Below are the code and all the weights of a small trained network. Each question names an input and a target symbol and asks about switching units off, where a switched-off unit gives its printed mean instead of its output.

import numpy as np


def w(rows, s, z=0):
    codes = np.array(rows[::2]) - 128.0
    scale = np.full(codes.shape[1], s)
    scale[-1] = z or s
    return codes * scale


def norm(h):
    return h / np.sqrt((h * h).mean(-1, keepdims=True) + 1e-5)


def f(y):
    return np.maximum(y, 0)


def softmax(a):
    e = np.exp(a - a.max(-1, keepdims=True))
    return e / e.sum(-1, keepdims=True)


def log_softmax(a):
    a = a - a.max(-1, keepdims=True)
    return a - np.log(np.exp(a).sum(-1, keepdims=True))


def net(x, mask):
    ids = ['ΓΔΞΨβεζηλμτφω'.index(c) for c in x.split()]
    T = len(ids)
    res = E[ids] + P[:T]
    r = norm(res)
    for j in range(3):
        rows = slice(3 * j, 3 * j + 3)
        q, k, v = (r @ M[0][rows].T for M in (Q, K, V))
        z = softmax(np.where(np.tri(T) > 0, q @ k.T / 3**0.5, -1e9)) @ v
        o = O[0][rows]
        res = res + np.where(mask[j], z, o[:, -1]) @ o[:, :-1]
    y = f(norm(res) @ A[0][:, :-1].T + A[0][:, -1])
    res = res + np.where(mask[3:7], y, B[0][:, -1]) @ B[0][:, :-1]
    return log_softmax(norm(res)[-1] @ U[:, :-1].T + U[:, -1])


Q, K, V, O, A, B = {}, {}, {}, {}, {}, {}
E = w([
[62,231,8,81],'Γ',
[230,194,182,136],'Δ',
[159,186,145,82],'Ξ',
[221,167,140,174],'Ψ',
[160,172,127,143],'β',
[93,64,71,59],'ε',
[155,69,69,117],'ζ',
[152,129,187,150],'η',
[146,103,80,33],'λ',
[146,176,170,146],'μ',
[187,145,98,86],'τ',
[95,81,131,23],'φ',
[111,65,250,180],'ω',
],0.018)
P = w([
[67,149,172,190],'0',
[254,119,134,163],'1',
[216,130,127,81],'2',
[243,159,114,97],'3',
[234,161,123,85],'4',
[249,155,122,88],'5',
[246,159,129,101],'6',
[184,115,137,19],'7',
],0.0097)
Q[0] = w([
[42,125,74,221],'h1',
[120,180,118,165],'h1',
[91,130,118,166],'h1',
[215,164,143,17],'h2',
[7,68,111,227],'h2',
[76,128,189,136],'h2',
[223,158,129,116],'h3',
[132,186,146,59],'h3',
[43,131,80,237],'h3',
],0.021)
K[0] = w([
[247,59,180,64],'h1',
[112,108,151,142],'h1',
[184,85,145,101],'h1',
[63,177,100,152],'h2',
[191,55,181,108],'h2',
[161,159,82,155],'h2',
[103,180,90,131],'h3',
[130,124,155,91],'h3',
[252,88,130,93],'h3',
],0.023)
V[0] = w([
[242,184,140,66],'h1',
[69,252,202,42],'h1',
[98,68,135,39],'h1',
[92,227,35,168],'h2',
[100,148,3,156],'h2',
[162,59,178,179],'h2',
[172,162,94,141],'h3',
[98,78,240,99],'h3',
[159,195,82,51],'h3',
],0.021)
O[0] = w([
[127,161,191,198,124],'h1',
[5,134,109,172,175],'h1',
[124,72,115,197,61],'h1',
[75,71,114,81,249],'h2',
[136,84,125,71,196],'h2',
[168,145,102,131,65],'h2',
[104,156,120,109,147],'h3',
[148,152,77,176,79],'h3',
[116,114,175,142,153],'h3',
],0.024,0.012)
A[0] = w([
[229,4,140,126,139],'n1',
[103,107,206,248,8],'n2',
[64,46,250,120,80],'n3',
[202,15,110,79,48],'n4',
],0.021,0.0012)
B[0] = w([
[44,128,88,105,200],'n1',
[226,100,229,143,170],'n2',
[126,52,117,1,250],'n3',
[77,71,149,146,217],'n4',
],0.022,0.014)
U = w([
[129,134,134,107,57],'Γ',
[126,184,192,160,166],'Δ',
[37,163,186,185,60],'Ξ',
[193,230,167,52,136],'Ψ',
[72,178,99,82,48],'β',
[90,75,27,153,149],'ε',
[246,95,85,61,94],'ζ',
[133,195,63,146,168],'η',
[186,78,193,143,135],'λ',
[34,212,67,146,74],'μ',
[149,132,204,116,104],'τ',
[151,108,119,233,198],'φ',
[164,157,66,137,255],'ω',
],0.013,0.0043)

Each question gives the input, a string of symbols that net reads in full, and the target symbol t.
The units are the heads (3 rows each of Q, K, V and O) and the neurons (one row each of A and B). Each row of codes is followed by its name. A weight is (code - 128) times the scale printed after its matrix; where a second scale follows, it is the last column's (O, A, B and U).
mask holds one flag per unit, heads first, then neurons. A switched-off unit (its flag False) gives its mean, the last column of its rows in O or B, instead of its output. The means were averaged over made-up inputs and are rounded, as every weight is.
A unit's drop is (log p(t) with every unit on - log p(t) with that unit switched off) / (log p(t) with every unit on - log p(t) with every unit switched off).
The circuit of an input: a set's keep is (log p(t) with only the set's units on - log p(t) with every unit switched off) / (log p(t) with every unit on - log p(t) with every unit switched off). Starting from all 7 units, units are removed one at a time, each time the one whose removal leaves the highest keep (on an exact tie, the one counted first), for as long as the keep stays at least 0.8.
circuit, biggest first: the units of the circuit, biggest drop first
most important unit: the unit with the biggest drop
top k neurons: the k neurons with the biggest drops, biggest first
heads that matter: for each layer, one digit per head in row order, 1 if its drop is at least 0.15 and else 0, layers parted by /
drop when u is switched off: that unit's drop, to one decimal
input Ξ λ Δ, target Ξ: circuit, biggest first : [h1]
input ω Ξ λ, target ω: circuit, biggest first : [h2 h3]
input λ Ψ λ ε ε, target λ: circuit, biggest first : [h1 n2 h2]
input ω β β Ψ μ ε Δ, target ω: heads that matter : 011
input λ φ φ Δ ζ, target λ: circuit, biggest first : [n2 h1 h2]
input φ ζ ε φ, target φ: heads that matter : 110
input Δ λ Ψ ε Ξ Δ ε φ, target Δ: heads that matter : 010
input Ψ Ψ ζ β μ ω β ω, target Ψ: heads that matter : 100
input λ β ζ ω Ψ, target λ: circuit, biggest first : [n2 h1]
input η Ψ ζ Ψ Ξ ω Ξ Ψ, target η: circuit, biggest first : [h2 h3]
input ζ ζ τ Δ, target ζ: heads that matter : 100
input ε β Ξ Ψ Ψ Ξ, target ε: heads that matter : 100
input Ψ ε Δ μ, target Ψ: circuit, biggest first : [h1 h2]
input φ Ψ τ Ψ ζ, target φ: most important unit : h2
input φ ζ Ψ ε Ξ, target φ: heads that matter : 110
input μ ζ Ψ ε Ψ Ξ Ψ ζ, target μ: circuit, biggest first : [h1 h2 h3]
input ε ζ λ, target ε: heads that matter : 100
input ε ε ζ, target ε: top 2 neurons : [n1 n3]
input ε Ψ λ Ψ ε, target ε: top 2 neurons : [n1 n3]
input ζ Ψ μ φ Δ Ξ Ψ, target ζ: circuit, biggest first : [h1]
input ζ η Δ ζ, target ζ: drop when h3 is switched off : 0.0
input ω Ψ β η Ψ, target ω: drop when h3 is switched off : 0.2
input Ψ β ε, target Ψ: drop when h2 is switched off : 0.2
